Here is a tiny trained network, its code and every weight. The questions are about switching its units off for an input and a class, where a switched-off unit gives its printed mean instead of its output.

import numpy as np


def w(rows, s, z=0):
    codes = np.array(rows[::2]) - 128.0
    scale = np.full(codes.shape[1], s)
    scale[-1] = z or s
    return codes * scale


def f(y):
    return np.maximum(y, 0)


def log_softmax(a):
    a = a - a.max(-1, keepdims=True)
    return a - np.log(np.exp(a).sum(-1, keepdims=True))


def net(x, mask):
    res = np.array(x, float).reshape(1, 8) / 4 @ E
    y = f(res @ A[0][:, :-1].T + A[0][:, -1])
    res = res + np.where(mask, y, B[0][:, -1]) @ B[0][:, :-1]
    return log_softmax(res[-1] @ U[:, :-1].T + U[:, -1])


A, B = {}, {}
E = w([
[206,169,211,100,223,158,128,124,150,177,174,212],'x0',
[140,146,68,47,122,175,189,120,47,137,179,199],'x1',
[136,167,101,158,166,47,142,56,118,131,61,144],'x2',
[190,78,73,145,152,101,9,67,143,130,122,148],'x3',
[130,158,171,145,189,94,71,168,61,77,125,77],'x4',
[217,107,134,80,178,163,136,114,54,159,141,104],'x5',
[167,68,135,175,143,121,149,96,113,176,91,1],'x6',
[156,41,121,139,106,160,109,106,178,183,153,112],'x7',
],0.0057)
A[0] = w([
[145,135,132,114,116,157,172,117,185,158,136,210,123],'n0',
[98,135,154,128,113,129,158,155,107,122,131,95,245],'n1',
[164,124,162,144,170,129,117,120,133,144,128,117,78],'n2',
[167,106,186,176,201,121,99,112,193,172,150,105,159],'n3',
[116,106,81,119,62,176,133,128,187,146,181,228,192],'n4',
[111,159,122,135,154,100,97,128,133,99,109,158,101],'n5',
[142,127,76,90,116,152,149,132,29,119,149,145,136],'n6',
[82,97,178,140,70,119,107,170,161,103,110,13,122],'n7',
[133,131,133,124,132,133,145,114,139,143,122,166,164],'n8',
[151,118,121,102,136,113,144,110,113,132,106,156,207],'n9',
[143,85,61,181,115,91,133,54,170,147,57,25,97],'n10',
[100,159,106,134,123,112,124,122,131,111,116,172,251],'n11',
[82,183,141,143,126,136,253,138,87,137,122,93,112],'n12',
[117,154,130,114,130,147,221,130,81,148,143,143,147],'n13',
[109,158,128,129,123,119,108,140,132,97,105,133,162],'n14',
[132,137,150,111,127,124,175,129,171,142,123,206,168],'n15',
[100,187,122,150,156,90,79,123,137,93,109,170,124],'n16',
[108,83,78,143,71,122,95,118,146,119,111,55,193],'n17',
[107,80,80,140,82,141,75,127,142,135,175,110,94],'n18',
[97,136,165,148,115,141,113,182,151,102,154,72,33],'n19',
[248,109,147,102,223,151,93,109,69,160,146,141,235],'n20',
[111,159,114,127,143,85,87,115,120,97,96,194,97],'n21',
],0.011,0.0016)
B[0] = w([
[129,114,146,133,90,138,166,124,155,167,172,133,189],'n0',
[104,140,124,123,145,137,159,118,135,106,108,103,171],'n1',
[150,118,121,120,171,124,108,125,148,127,123,138,165],'n2',
[145,100,139,113,217,106,105,124,166,159,118,125,211],'n3',
[84,46,124,133,85,157,121,127,159,135,181,169,217],'n4',
[121,169,136,140,129,115,107,133,128,126,120,163,164],'n5',
[152,165,105,130,75,150,155,131,79,83,146,129,192],'n6',
[87,165,149,149,124,199,107,132,132,149,92,52,213],'n7',
[134,135,145,119,119,135,144,152,147,142,142,134,155],'n8',
[141,138,153,126,132,142,149,155,132,118,151,121,158],'n9',
[162,136,141,130,56,47,118,138,109,188,67,101,245],'n10',
[117,139,137,133,135,121,128,126,137,109,132,180,176],'n11',
[102,106,119,86,171,101,202,132,142,77,85,123,199],'n12',
[131,119,104,104,134,87,192,117,132,91,115,140,186],'n13',
[111,151,137,138,142,128,117,126,124,128,128,153,160],'n14',
[128,144,139,148,93,126,171,112,147,171,151,147,184],'n15',
[103,178,145,145,137,103,101,137,117,131,130,180,185],'n16',
[111,93,112,135,88,96,68,136,102,125,86,110,210],'n17',
[93,77,99,125,129,123,75,127,115,95,116,147,179],'n18',
[91,153,132,145,151,177,132,110,130,124,125,96,169],'n19',
[251,133,108,123,160,158,93,125,96,122,173,106,243],'n20',
[116,187,140,155,139,121,108,125,110,119,145,166,177],'n21',
],0.025,0.011)
U = w([
[53,175,183,158,161,240,100,137,153,129,75,29,93],'0',
[213,120,152,99,254,124,56,97,166,180,155,113,215],'1',
[54,46,53,131,79,160,51,143,127,75,140,153,55],'2',
[76,253,188,199,155,94,81,147,126,89,149,231,176],'3',
[212,169,67,95,100,190,118,137,28,77,197,120,2],'4',
[95,157,106,39,158,80,220,119,141,41,90,128,137],'5',
[126,126,134,147,59,21,65,150,96,199,36,68,138],'6',
[105,89,167,128,53,173,177,100,227,187,216,192,203],'7',
],0.0049,0.00075)

Each question gives the input, the list of numbers given to net, and the class t.
The units are the neurons (one row each of A and B). Each row of codes is followed by its name. A weight is (code - 128) times the scale printed after its matrix; where a second scale follows, it is the last column's (A, B and U).
mask holds one flag per neuron, in row order. A switched-off neuron (its flag False) gives its mean, the last column of its row in B, instead of its output. The means were averaged over made-up inputs and are rounded, as every weight is.
A unit's drop is (log p(t) with every unit on - log p(t) with that unit switched off) / (log p(t) with every unit on - log p(t) with every unit switched off).
The circuit of an input: a set's keep is (log p(t) with only the set's units on - log p(t) with every unit switched off) / (log p(t) with every unit on - log p(t) with every unit switched off). Starting from the 12 units with the biggest drops (on a tie, the unit counted first), units are removed one at a time, each time the one whose removal leaves the highest keep (on an exact tie, the one counted first), for as long as the keep stays at least 0.8.
circuit, biggest first: the units of the circuit, biggest drop first
most important unit: the unit with the biggest drop
top k neurons: the k neurons with the biggest drops, biggest first
drop of u: that unit's drop, to one decimal
input [-3,6,-3,-5,-7,-3,2,2], class 7: top neuron : (n4)
input [5,4,7,1,-7,3,6,-4], class 4: circuit, biggest first : (n20; n6)
input [-4,7,3,7,6,2,-7,5], class 4: top 2 neurons : (n6; n20)
input [-1,-1,-8,-8,5,6,-1,0], class 0: top 3 neurons : (n7; n19; n10)
input [6,-4,-7,-7,7,2,-8,4], class 1: circuit, biggest first : (n6; n3)
input [0,3,-4,-7,1,6,5,5], class 5: top 3 neurons : (n12; n13; n1)
input [-4,-6,4,-4,-1,-7,-6,4], class 3: top 3 neurons : (n16; n11; n21)
input [3,-2,2,-1,8,-7,0,5], class 0: circuit, biggest first : (n7; n10)
input [1,4,7,3,-6,-8,3,-1], class 7: circuit, biggest first : (n4; n0)
input [-6,4,-8,3,-6,1,-5,5], class 2: top 2 neurons : (n18; n17)
input [1,0,3,1,5,-4,0,4], class 3: circuit, biggest first : (n20; n10; n16)
input [-3,4,-6,-5,2,-2,-6,1], class 7: top 2 neurons : (n4; n17)
input [5,6,-8,-6,3,-7,1,1], class 7: top 3 neurons : (n4; n0; n15)
input [6,3,-8,-2,7,-6,7,-6], class 0: most important unit : n19
input [8,7,5,-3,6,-2,3,0], class 4: circuit, biggest first : (n20; n6)
input [4,-2,6,-7,-1,-1,-4,1], class 7: top 2 neurons : (n15; n0)
input [-6,-2,6,1,3,-2,-7,5], class 3: top 3 neurons : (n21; n16; n11)
input [-3,3,1,-5,6,1,-7,-1], class 5: top 2 neurons : (n12; n13)
input [0,7,6,-1,2,4,-7,3], class 4: top 2 neurons : (n6; n20)
input [-7,8,-5,7,8,1,0,4], class 4: circuit, biggest first : (n6)
input [-6,-1,-4,-3,7,8,-3,8], class 0: top 2 neurons : (n7; n10)
input [-1,-5,5,8,2,6,-3,8], class 1: top 3 neurons : (n20; n3; n2)
input [-2,8,-5,-6,3,2,8,-3], class 5: drop of n20 : 0.0
input [5,-1,-2,-1,0,5,8,-8], class 1: drop of n20 : 0.1
input [3,-4,0,5,-3,-2,2,-7], class 3: drop of n20 : 0.3
input [-7,3,4,-5,-4,4,-8,-7], class 5: drop of n12 : 0.5
input [-5,-6,-6,-8,-1,-5,2,-8], class 0: most important unit : n7
